Here is a tiny trained network, its code and every weight. The questions are about switching its units off for an input and a class, where a switched-off unit gives its printed mean instead of its output.

import numpy as np


def w(rows, s, z=0):
    codes = np.array(rows[::2]) - 128.0
    scale = np.full(codes.shape[1], s)
    scale[-1] = z or s
    return codes * scale


def f(y):
    return np.maximum(y, 0)


def log_softmax(a):
    a = a - a.max(-1, keepdims=True)
    return a - np.log(np.exp(a).sum(-1, keepdims=True))


def net(x, mask):
    res = np.array(x, float).reshape(1, 8) / 4 @ E
    y = f(res @ A[0][:, :-1].T + A[0][:, -1])
    res = res + np.where(mask, y, B[0][:, -1]) @ B[0][:, :-1]
    return log_softmax(res[-1] @ U[:, :-1].T + U[:, -1])


A, B = {}, {}
E = w([
[139,104,140,131],'x0',
[127,135,126,129],'x1',
[151,89,145,143],'x2',
[156,87,150,144],'x3',
[147,180,199,121],'x4',
[114,95,50,150],'x5',
[248,131,86,27],'x6',
[167,71,156,150],'x7',
],0.011)
A[0] = w([
[177,182,159,51,142],'N1',
[120,84,51,126,81],'N2',
[38,92,107,204,187],'N3',
[142,68,111,112,206],'N4',
[49,104,217,182,247],'N5',
[228,138,88,38,150],'N6',
[178,140,145,71,150],'N7',
[178,114,2,105,117],'N8',
[156,173,176,137,74],'N9',
[99,107,131,77,254],'N10',
],0.013,0.0077)
B[0] = w([
[69,127,84,115,199],'N1',
[173,84,171,73,171],'N2',
[18,52,149,127,237],'N3',
[167,156,92,170,191],'N4',
[80,168,172,111,248],'N5',
[163,96,9,152,238],'N6',
[77,84,62,142,188],'N7',
[203,149,156,108,207],'N8',
[131,90,156,47,152],'N9',
[111,169,122,210,187],'N10',
],0.013,0.016)
U = w([
[60,202,142,253,223],'0',
[60,21,48,83,121],'1',
[142,175,23,188,165],'2',
[218,102,73,2,4],'3',
[92,226,207,42,119],'4',
],0.0087,0.0044)

Each question gives the input, the list of numbers given to net, and the class t.
The units are the neurons (one row each of A and B). Each row of codes is followed by its name. A weight is (code - 128) times the scale printed after its matrix; where a second scale follows, it is the last column's (A, B and U).
mask holds one flag per neuron, in row order. A switched-off neuron (its flag False) gives its mean, the last column of its row in B, instead of its output. The means were averaged over made-up inputs and are rounded, as every weight is.
A unit's drop is (log p(t) with every unit on - log p(t) with that unit switched off) / (log p(t) with every unit on - log p(t) with every unit switched off).
The circuit of an input: a set's keep is (log p(t) with only the set's units on - log p(t) with every unit switched off) / (log p(t) with every unit on - log p(t) with every unit switched off). Starting from all 10 units, units are removed one at a time, each time the one whose removal leaves the highest keep (on an exact tie, the one counted first), for as long as the keep stays at least 0.8.
units of the circuit, in order: the units of the circuit, biggest drop first
most important unit: the unit with the biggest drop
k most important neurons: the k neurons with the biggest drops, biggest first
drop when u is switched off: that unit's drop, to one decimal
input [5,-6,8,1,3,7,-5,7], class 0: 2 most important neurons -> (N5 N6)
input [-6,-8,-5,-3,-4,2,5,-2], class 3: most important unit -> N8
input [2,0,-2,3,5,8,-3,0], class 0: 2 most important neurons -> (N6 N7)
input [-2,6,7,3,1,-6,-7,-2], class 4: units of the circuit, in order -> (N5 N6)
input [-2,4,-6,2,-4,-7,4,-1], class 2: units of the circuit, in order -> (N3 N2)
input [-1,3,5,3,3,0,-6,-5], class 4: units of the circuit, in order -> (N6 N5)
input [3,3,-3,8,3,-1,-2,-3], class 4: units of the circuit, in order -> (N6 N7)
input [-3,-4,-5,-4,5,-4,8,7], class 1: 2 most important neurons -> (N7 N1)
input [-3,-5,8,-3,-5,-1,1,3], class 2: units of the circuit, in order -> (N3 N4)
input [-3,7,-2,3,1,-7,-4,-8], class 4: units of the circuit, in order -> (N6 N9)
input [0,5,2,5,0,-4,2,8], class 2: 2 most important neurons -> (N3 N4)
input [7,6,6,-3,-8,4,5,2], class 3: 2 most important neurons -> (N2 N8)
input [4,-4,-5,-2,-4,0,-8,5], class 0: 3 most important neurons -> (N5 N6 N7)
input [-1,-3,-8,-6,1,8,-1,-8], class 0: units of the circuit, in order -> (N6)
input [-5,-3,-2,-8,3,-6,-7,0], class 4: units of the circuit, in order -> (N5 N6)
input [3,0,2,0,-2,-8,8,4], class 2: 3 most important neurons -> (N3 N6 N4)
input [4,-1,2,-6,-1,4,7,-2], class 3: 3 most important neurons -> (N8 N2 N3)
input [6,-5,3,1,6,-6,-1,-6], class 4: 2 most important neurons -> (N6 N9)
input [-7,-7,4,-7,6,3,3,-4], class 2: 2 most important neurons -> (N3 N2)
input [-4,-8,3,-2,5,2,-3,8], class 0: 2 most important neurons -> (N8 N2)
input [0,3,3,4,8,-4,-1,-3], class 4: units of the circuit, in order -> (N6)
input [2,4,0,-5,8,-2,8,-8], class 1: drop when N9 is switched off -> 0.3
